Below is a small trained network, with its code and all its weights. Each question gives an input and a class and asks what happens when units are switched off, that is, made to give their printed mean instead of their output.

import numpy as np


def w(rows, s, z=0):
    codes = np.array(rows[::2]) - 128.0
    scale = np.full(codes.shape[1], s)
    scale[-1] = z or s
    return codes * scale


def norm(h):
    return h / np.sqrt((h * h).mean(-1, keepdims=True) + 1e-5)


def f(y):
    return np.maximum(y, 0)


def log_softmax(a):
    a = a - a.max(-1, keepdims=True)
    return a - np.log(np.exp(a).sum(-1, keepdims=True))


def net(x, mask):
    res = np.array(x, float).reshape(1, 2) / 4 @ E
    u = 0
    for l in range(2):
        y = f(norm(res) @ A[l][:, :-1].T + A[l][:, -1])
        res = res + np.where(mask[u : u + 4], y, B[l][:, -1]) @ B[l][:, :-1]
        u += 4
    return log_softmax(norm(res)[-1] @ U[:, :-1].T + U[:, -1])


A, B = {}, {}
E = w([
[162,9,199,206,65,136,191,176,87,95,184,103],'x0',
[203,122,57,94,108,144,207,88,134,185,208,162],'x1',
],0.012)
A[0] = w([
[125,158,147,102,133,111,135,75,147,136,138,116,2],'L0N1',
[137,36,196,251,39,116,192,207,47,71,142,59,169],'L0N2',
[177,116,92,109,83,58,195,165,117,118,184,129,94],'L0N3',
[188,124,113,133,75,192,146,117,97,153,174,149,8],'L0N4',
],0.011,0.0059)
B[0] = w([
[175,57,100,99,126,82,44,169,12,35,185,87,135],'L0N1',
[254,9,144,240,9,48,231,148,7,48,177,44,253],'L0N2',
[197,185,196,189,64,129,188,89,169,161,56,112,167],'L0N3',
[133,137,147,101,192,179,155,108,198,137,79,186,157],'L0N4',
],0.011,0.023)
A[1] = w([
[85,119,255,140,157,181,99,167,132,56,125,103,123],'L1N1',
[105,30,172,105,119,207,74,201,138,125,163,170,1],'L1N2',
[61,87,63,65,127,171,74,113,70,133,168,132,57],'L1N3',
[181,55,142,217,56,85,185,179,73,138,188,107,130],'L1N4',
],0.012,0.0071)
B[1] = w([
[93,20,204,207,38,103,100,4,245,134,176,153,147],'L1N1',
[175,89,109,107,124,121,127,100,14,174,184,138,128],'L1N2',
[107,122,96,129,163,63,73,229,79,101,189,131,143],'L1N3',
[116,102,153,166,133,110,133,165,40,204,163,44,251],'L1N4',
],0.014,0.025)
U = w([
[69,102,205,133,163,174,154,191,51,167,158,67,60],'0',
[36,77,209,60,169,217,115,240,84,90,49,84,1],'1',
[101,209,38,60,213,45,49,184,63,61,202,202,250],'2',
[228,12,195,228,42,141,225,178,46,62,107,59,188],'3',
[3,76,202,228,53,57,37,44,217,66,130,188,231],'4',
[62,122,201,73,202,218,142,215,85,161,151,91,1],'5',
[210,200,85,69,182,187,227,44,185,208,124,210,133],'6',
],0.012,0.0071)

Each question gives the input, the list of numbers given to net, and the class t.
The units are the neurons (one row each of A and B). Each row of codes is followed by its name. A weight is (code - 128) times the scale printed after its matrix; where a second scale follows, it is the last column's (A, B and U).
mask holds one flag per neuron, layer by layer. A switched-off neuron (its flag False) gives its mean, the last column of its row in B, instead of its output. The means were averaged over made-up inputs and are rounded, as every weight is.
A unit's drop is (log p(t) with every unit on - log p(t) with that unit switched off) / (log p(t) with every unit on - log p(t) with every unit switched off).
The circuit of an input: a set's keep is (log p(t) with only the set's units on - log p(t) with every unit switched off) / (log p(t) with every unit on - log p(t) with every unit switched off). Starting from all 8 units, units are removed one at a time, each time the one whose removal leaves the highest keep (on an exact tie, the one counted first), for as long as the keep stays at least 0.8.
units of the circuit, in order: the units of the circuit, biggest drop first
top k neurons: the k neurons with the biggest drops, biggest first
top k neurons in layer l: the k neurons of layer l with the biggest drops, biggest first
drop when u is switched off: that unit's drop, to one decimal
input [-4,-3], class 4: units of the circuit, in order => L0N2, L1N4
input [-5,-4], class 4: units of the circuit, in order => L0N2, L1N4
input [0,7], class 6: top neuron in layer 0 => L0N2
input [-1,4], class 6: top 2 neurons => L0N2, L1N4
input [-1,1], class 2: top 4 neurons => L0N2, L0N3, L0N1, L1N4
input [1,8], class 6: top 2 neurons => L0N2, L0N4
input [-7,7], class 2: top 3 neurons in layer 0 => L0N2, L0N3, L0N1
input [-8,-6], class 4: top 2 neurons in layer 1 => L1N4, L1N1
input [0,3], class 6: top 3 neurons => L0N2, L1N4, L0N4
input [-8,-2], class 2: drop when L0N2 is switched off => 0.7
input [-1,-3], class 4: drop when L0N2 is switched off => 1.0
input [-4,5], class 6: drop when L1N4 is switched off => 0.3
input [-2,-2], class 4: drop when L0N2 is switched off => 1.0
input [-5,4], class 2: top neuron in layer 0 => L0N2
